Each row has a class, written as a number after it.
[-209   69 -175 -130 -124  -44  -72 -308 -124   20  126  191  107  105
   68   -3 -194 -600  -71 -140 -295   36  -26 -410 -344 -332  295 -485
  -15  296   39  -96 -179 -127 -271  -73]
3
[-502 -505  188  101  -36   14  458 -326   23 -397 -383 -111 -629  -95
 -187   90  304  485 -127 -469 -345  -45  248  451 -516  -25 -158   44
  308  217  -40   50 -444  -91 -476  281]
3
[ 132 -226  135 -173  -91 -117  -71  356 -365 -234  201   55  341  451
  355  290  413  528  163  240  186 -585   76  -35 -172   74 -340 -353
 -201 -701   52   45  106 -121 -262  -44]
5
[ 185  234  -60  -92  172  -66  -93  -62 -380   76  324   13   18  103
  -96  228  266 -470   29  400 -344 -114   84  394 -196  -58 -361  192
 -180 -354 -321  -79  463  -94 -349  -59]
8
[-186 -586   29 -177  252  364  209 -284  -44 -184 -184  186 -180   37
  232  -36  -82  488  163 -262  799  241  -58 -348 -227  408  280   39
  248  -45  204   28  307  133  -65   70]
4
[-171 -187   43 -331   80  -48 -214 -176 -196  -85  -81  225 -279   99
  140 -105  150 -204   84  161 -200   45  -20 -166 -126  -55   10   56
   54  -67  172 -129  412  206  -36  -10]
11
[ 129 -375   -1  122 -287  340  170  290  293 -284 -240  119  401 -239
  230  327  106  342   36 -177   62   88  492 -188 -225  224  160 -563
  176 -267  176 -469  522 -120    5 -284]
9
[ 118  -45  -44 -158  -14 -208 -416 -136  -70  179   67  173  272  -17
   21 -392 -193 -454  352   22  -54 -162 -438 -249  147 -100  150 -153
 -519  -61  298 -109 -319  102  -80   44]
8
[-218  -11  162  289   18 -170 -205 -187  424  -69  186 -428   60 -352
 -281  304  144  499 -255 -450  446  277  -14  -62 -247    2 -198  214
  457  615  142   22  -44  -60  236  376]
1
[  -7 -140  -21  -22 -395   41   78 -122   71   -7 -359   41 -128  156
  -27   74  -35 -220  -21  -26  -73  150  231  585 -270  -47  252  152
  -88   -6   30  -59  240   26   62   91]
3
[ -37  169  -43 -188 -356 -287  268  172  302 -209  -52  -85 -161  232
 -170   -1  354 -124 -442 -285 -403  413  225  -26  101  -53  -81 -428
   51  479  107  131 -133    4  159  -34]
1
[ 243    1  221 -341   30 -119 -287  145 -332   81  413  245  -37  162
 -170  451  377  555  109 -298  353  -70  -68  656 -268  196 -334  209
  150  -93 -242  -33   67 -182 -485  192]
9
[ -15  -86  -50  -88  -12  181   44 -182 -497   31 -307  198  -68  179
   17   79  105  105   91 -123  -95  -92   34  206  -67   57  -37  155
  163 -338 -184  -99   90  120 -282   38]
10
[ 104  -35  157 -521  198 -135  -17  252 -530 -153  734  321  -39  462
   -2   56  325  175  160   30 -153 -445 -205  433 -111  262 -421 -149
 -287 -292 -275  404 -493 -220 -517  -10]
9
[-224   42  -71 -101 -205 -230  307   35  234  159 -211 -296   28 -291
   37  -37  -99  739  218 -192  290   43  404   63 -225  182 -105 -149
  -49   36   31  -21 -193 -163  256  385]
0
[-725  -40 -220  -58  -88 -338  486  -77  186  -55   55   57  -26  -70
   70  343  122  215  146 -380  234  154  221 -358 -202 -154 -285 -584
  149  749   31 -535   55   91 -246  463]
0
[ 216  -99   11   40  -18 -122   35  121  215  201 -127  265  264  171
  -70   -7  322 -139  105 -364  176  295 -168 -309  423  125   59  137
   14 -344  188 -286  103   58  113 -199]
7
[ -59 -314   21 -129 -177 -157  686  -65 -164  229 -529   24  127  321
  179    8  243   75  -94 -134  103 -125   91  119 -323   73  -49  144
  527 -656  100 -411  226  217 -223   20]
0
[-108   92  225 -195  149  172  222  161  595 -120 -265 -178 -406 -355
  -95  510 -293  113 -202 -115 -220  339  316  -49   82  284 -194    5
 -177  133   42 -350  103   34   -1  -46]
1
[-286 -290  427 -147  181  -70  308  366  234 -302 -178 -177 -173 -224
  -80   58  108  256  -18   15 -160  -59  171 -115  -89  219 -400 -297
   79 -387   98 -111   99  134   19  -26]
10
[ 110 -170  -53  -17 -202  -10 -315 -187  298  230   59   93   77  -29
   73  376  -70  103    2 -110  791  191 -193  -67  -60  194  144  493
  -33   21  179 -290  570  168  110  131]
6
[-110  318  -21  173 -283  270  -47   83 -304 -226 -210  -76  118  207
  148  799  178   19  190  -85  357 -562    3 -178 -200  169 -284 -783
  280  224 -250 -349  246   48 -818  -20]
10
[ -82   -2  106   99  -32  -44  185 -147  -44 -202  -34  -63 -139   45
 -115  268   63  193 -105  106 -250 -279  224  318 -180   83 -259  368
 -136 -322 -254  -71 -192   28 -200  -24]
0
[-238  333  -69  -22 -141  324 -304 -204  386  -45 -238  107 -268 -104
   60  157  138 -528  181  -53   -3  199 -132   53  108  366  -23  -30
  -67  723  -64  202   -7  -84  -64  289]
0
[ 370 -209  188  446  -37 -525 -212  -56  458    1  785  257  420 -165
 -226 -162  484    1   -3 -774   45 -304 -362 -246 -124  -96 -317  130
  129 -867  -36 -101  -19 -122   17  -41]
7
[ -35  -10  184   31  170  -91 -277  -86 -648 -170  315  527   65  526
  293  125  225  -16  231 -432  162 -313 -244  170 -244 -350 -153 -197
  384   64 -246   54  142  163 -257  408]
0
[ 251 -181   41 -147  163 -139  368   -1 -356  117  113  363  202  405
   64  221  353 -289   77 -108   14   81   30  446 -290   23  -64   89
  135 -399  -86 -385  435   26 -335  -71]
9
[-127   77  -72  343   69  172 -348 -108  215  -18 -189   10  467   39
 -271   57  251    9 -125  246 -241   91   37  -73 -120  -62   30 -191
 -226 -237  263 -484  475 -162   36 -381]
6
[ 125 -209  -70  210 -126  -67  403  -54 -229  135 -511 -111   99  209
  -46  236   85 -363   97  -18 -264  -49  -10  381  106  -89  -13    1
 -161 -316   41 -201   23  100  -93  -95]
4
[  84  101  107 -193 -281 -192 -383   45 -346  -15  118    9  164  193
 -115  365  366 -206 -186 -177 -344 -118  -50  121   -6 -171 -172  -31
   86 -253   25 -140  -67  100  -65 -115]
3
[-419 -440  108   90   45  179 -223  216 -197  -95  261  325 -241  -90
    8 -475  429  483  185 -325  -70 -531  -40  324 -238   58 -115 -326
 -131  564 -132  166 -328  -32 -551  351]
4
[-117  440   35   90   -9  370  187 -125  102   91 -100  171 -145 -161
   67   36   48 -202  220 -490 -129 -200  -27  191 -112  -41  -20 -409
  107  -62 -404  -76 -137 -155 -304  269]
0
[-327  128  104  231 -123  124 -105  217 -147   85 -253  -69 -234  163
  148  284 -192   79  496  193  -44 -469  140  180   -4 -485  103 -279
  114  133 -119 -453  424  124 -181   13]
7
[-126  298   35  143  -21 -400  148  334 -231   56 -236  -45   96  205
  313  640  462   98   82   51 -241 -347   98  133  245 -130 -316 -385
  -66  115 -109 -518  116  326    4   -8]
3
[ 171 -382  265 -214  147 -527  315  345  -73 -268  132 -402  543  214
   92   11  221  418  -97   81   11  101  387 -530 -134  -38 -342 -283
  -41 -563  518 -162  133  -12  295 -108]
1
[-205   60   12 -183 -208 -202  222  170 -205 -218  538  105  190  340
   20  357  744  283  -84 -261  -24 -350  245  -19 -133   93 -341  -88
  367  -12   40 -591 -100  100 -329 -135]
0
[-182  184   63  128   87  207  -92  116  -53  -13  380 -163   94  -77
 -120  128  -23  455  270 -339  637 -245  100 -463  -17   91 -209 -240
  212  292 -235 -211   35 -145 -465  202]
4
[ -54   80  101   23  328  164 -220 -346 -167  145 -357  109  118  -22
  116  -72 -309 -658  253  323 -265 -184 -386  -25  -83  -51  257  -19
 -325  130  109  -46 -357   34 -308  -47]
7
[-342  280  -29  213  110   41  178 -204  -47 -609  284  -20  195 -169
 -333  317  559   16  -91 -133 -317 -336   84 -353 -167 -163 -813 -397
   62 -421 -144 -178 -585 -550 -871   35]
11
[ -94 -366  -93  413  429   26  313 -201   -8 -163   74 -163 -145 -301
 -102  264 -306  333  -76 -109   79 -101 -109  188  -86  206 -247  429
  306 -296   94  -89 -183   31  110 -137]
2
[-213  -71  144   51 -155  -14  580  173  -42 -367  465   37   29   48
    5  -24  361  624  330 -577  322 -557  367  236 -381  128 -580 -168
  575 -357 -307 -408   88  -53 -581  471]
10
[-427  175  -15  260   46  -78  512  273  132  -11 -479  -70 -323  100
 -140   -3  -15 -340  -83  181 -499 -204  121  246   68 -168 -327 -333
    8  167 -156 -265 -101   49 -343   -6]
5
[ 131  559 -147  221 -204  -33  -13   68  303 -251  549   95  208 -115
 -182   -6  214 -146  285   -8 -125 -435   53  -72  140 -133 -586  -77
  -32 -727 -327 -133  -40 -463 -386    5]
0
[  48 -451 -224   66   50 -245  508  354  188   -8  -69 -500  158  -22
   26  487  110  569   63  626  123  310  330   78  -18   15 -223 -191
   94   88  310  -19  642 -376  218 -261]
11
[ -76 -321  -26  -96 -202 -100  191   72  163  -29 -432 -208 -278  -27
  278  282   66   55   75   82  280  234  218  -16 -159    6  201 -235
 -128  659  369    8  177   34   20  144]
1
[ 144 -143   -7  277 -577  -55  -95   23  343  194 -480   25   66  -66
    2  -82  137 -336  177  -82   78  160   79  291   32 -320  313  149
 -108 -339  116   50  405    4  472  110]
1
[ 192  349  112  158   43  125    5  -35   65 -137   18  138 -287  -73
  -85   51  265 -108  319 -483  283 -153   -8  281  -87   99 -396  -25
  146 -823 -265  -66  324 -192 -249  200]
9
[  68  -93 -117  -31 -201  -88  -18  112 -226  -38  -87  217   46  190
  -13 -274  524   66  255 -111  312    5   69  383 -402  -41  -31 -545
    2 -242  136  202  268 -324 -189  135]
2
[ -86 -303  172  -72  -11  136  480  565  -46 -348 -707   73  263   76
    8  -14 -388  -51 -423  690 -375   59  392  -75  -46 -321  192 -355
  182 -278  448 -482 -150   22 -171 -678]
0
[ 206 -469  154  -69   87 -129   95 -105  -64 -248 -353 -517   26   -5
  -48  -16   68  394  142   40  109  291  479  138 -455  420  -91 -155
 -159 -199  340 -103  827  186  278   21]
9
[-127  158  143  131  358 -346  -67  189 -158  633 -143  246    7 -444
 -180  240  527   60 -221 -390 -793 -293 -558  360  188 -395 -477  -94
  113 -709 -239  -66 -691 -162 -185  -50]
7
[ 347  105   -6 -265   74 -249 -195 -249 -280   36 -289 -104  -11  438
  -35  -86  -22   89   43   54   55  210  -39  119 -171  215  196  -49
 -207 -122  356   15  127   43  150 -192]
10
[-207  163  -65  178 -294  101 -103   39  425 -109  335 -193 -120 -147
  -66  -17 -178  421  160 -548  455   78  420 -463 -255  183  106 -257
  403  681  -73   30  -93 -372   22  205]
8
[-395 -456  272   90  108  -78  197  208   -1  -66 -275 -133 -298  159
  258  266  201 -105  107   63  350  -26  231  -28 -369  -35  -37 -206
 -105  181  268  -19  353   39   91  202]
11
[-108 -135 -191 -178 -395 -139  328   77   98  274 -244 -117  -98   66
  173  243  415  129  -34 -111   -1   50   49  130   47   45  -13 -104
  135  235   61 -106  194  130  -15  129]
1
[ -69  665 -111  -22  180 -104  239 -155  169  -23  736 -395  101  -86
 -403 -415  -89 -320 -213  -53 -153 -207  -85 -220   57  104 -527  -65
 -210  112 -397   78 -338  -78 -398  266]
10
[-399 -186  -71  326  -88  318    7   86   64 -128 -635 -293 -165 -220
  -44 -399 -285  564  266  246  -69  -86  338  151 -266 -258  267 -518
  -11  148  166  266  -91 -376  149   45]
5
[ 135  148  -53  -71 -182   66  -47  -69  212   51  -45  -10  171  -24
   46  337   20  446   86   90  201   74  -18   84  119  119   95  276
  184  -22  -16 -144  -23 -176    2  -25]
10
[ 106  218 -296   88 -121 -210 -138  240   43   52  469   34  570  124
   19   77  208 -277  -64  579  576   31   39  -92  -66 -123  -65 -234
 -513   31   83   52  360 -215   65 -113]
0
[ 196  200   82  161  223   89  364 -359  155    0  296   45  124 -130
 -202   -8  222 -540  -43 -227   17  -99 -222   67 -199  -47 -195  116
   -9 -899 -341 -158  227  -32 -272   -1]
5
[ -38 -414   69  -18  135   24  352 -538  131 -412  -90   65  -49   14
  156  228 -134  287  308 -459  538  113  133 -206 -494  536 -107  -12
   87 -445   57  -90  378   81  -33  240]
4
[  76  217  244 -258   77 -161  182 -248  145 -185  321   24 -108 -105
 -110 -121  100 -184   -6 -621  123  280  274 -143 -206  271 -259  342
  208 -229 -115  -34 -127   38  126  373]
0
[  44  240  102 -190  -19  -15 -358 -251 -397   41 -116  329  359  424
   23  166  148  -27  201  -27  165 -130 -116 -121 -133 -219  141  -31
 -175 -486    3 -369   -9  -46 -362  -45]
3
[-101  338   25  -27   80  102   23 -346  140  175  179    5 -208 -452
   -8 -214 -242 -142   49 -547 -185 -103 -120  131 -133 -212  -38   24
  -78  -37 -242  143 -658 -272 -156  543]
4
[ -95   57  -15  -16 -178  -86 -148 -156  197   79  145  196 -259  127
  -22  253  194 -771  -91   61 -175   44 -241  109  -10 -204   70   75
 -357  144  -61  175  -10  -92  -35   20]
11
[-214  170  140   73    9   80  543  -16   18 -313   -4  118 -305   23
   19  184  418   -4   29 -263 -389 -141  465  -44  148    4 -373  269
  145 -233 -422 -313 -158   18 -287  165]
11
[ 143  299   53  -11 -295  -55 -496  164   57 -105  513  369  521   69
  134  214  409 -544  -34  113   41 -150  -95 -123  -58 -279   92 -213
   49 -224   30 -234  262  -30  136 -178]
5
[-114  127    4  -88 -113 -101   89 -132 -143   56 -227 -208 -132   82
   27  590  215 -198  -55 -165   -4  271 -105   10   27 -319   -9 -174
  476  398  199 -288  165   80  -20   70]
6
[ 133  364  -22 -161   91  316 -581  -29  123  -32   66  198 -210 -208
  -82   46  -52 -168  -29   90 -195  145 -392  -87  354  104  187 -310
 -240  182 -125  232   92   72  105 -262]
2
[ 133 -108   49  -72 -117   -8  -99  -50  113  186 -328 -158  199  113
  -96 -308  246  -36 -296  149    8  322 -124  -14   98 -103  264  168
  -46  -21  270  166  -13  -68  143  -33]
4
[ 144   66 -116 -147 -249   63    1 -211   63   78  -62   16  148  139
  -91  357   22 -235  -76  -14  216  327 -101   78   28   22  153  109
 -212  -41  -39  122  -68 -179  -65    9]
9
[  47   93  116   94  380  273  499  -35  169 -184   76 -327 -162   28
   95  553 -306  185  -35 -188  430  195  357  -88  151  416 -372  568
   91   22 -210 -363  235  100 -144  293]
8
[ -26 -326  105  -95 -369 -312  200   31  180   18 -368   33 -256  210
  -78  133  111  185  109  -25  243  192  184  511 -298   42  -25  198
   42 -180   -2   35  396    3   28  209]
9
[ 177 -249   64 -125  -80 -433  434  330 -190 -282  130  103  262  276
   48  333  228  248 -151  -80   60  -43  371  353 -349   15 -467 -205
   97 -466  149 -311  220   -9 -136  -10]
0
[  79  472  175 -482  161  246   55  -10  554  122  199 -181  141  -67
  -46   83   -3  250   -9 -151    3  362   22 -495  407  506 -106  263
  238 -247  -61 -245  107 -110  184  -23]
4
[ -53  337  -42  139 -301  -37 -226 -314   97  -43  144 -271   35  -17
 -127  -76  101  -21  164 -356  338  127  319 -343 -210 -326  -98   83
  349  296 -182 -246  484 -123 -297  529]
3
[  -6  483  -32 -200   91  117 -187 -418 -104  -46 -275   58 -325   16
 -324  211 -239  -39   66 -184  645  350 -199   52 -153   98  149  -17
   39  -23   44   33  -11  -16  -84  -68]
1
[-100  171 -149  114 -280 -277 -493 -137   97  113  237  130   -4   92
 -106  335  100 -398 -200  298  -25 -205 -263  168    4 -159  -83  441
 -312  233  -84   26 -213  -59 -221  -21]
3
[-231 -429  155   43  416   81 -563 -507 -172  594 -399  329 -227 -298
  -88 -411   21  -44  293 -212   18   11 -474  111 -305 -108  279  657
   13 -648  160  -57   67    7   38  113]
9
[ -87   78   60  168  248 -162  207  258 -125    0  213  316  212  404
 -148  457  138  495  103  -80  237  -72   12  -51  272   38 -270  279
  290 -165 -260 -368  -97  -61 -236 -240]
7
[  40 -214   49  -56 -190 -111   42  -78  113 -143 -332    0 -250   -5
  -36  357   70 -187 -386 -180  -56  304  145  233  -76  198   -4  253
 -169  -91  229   18  -50  210  310  -88]
0
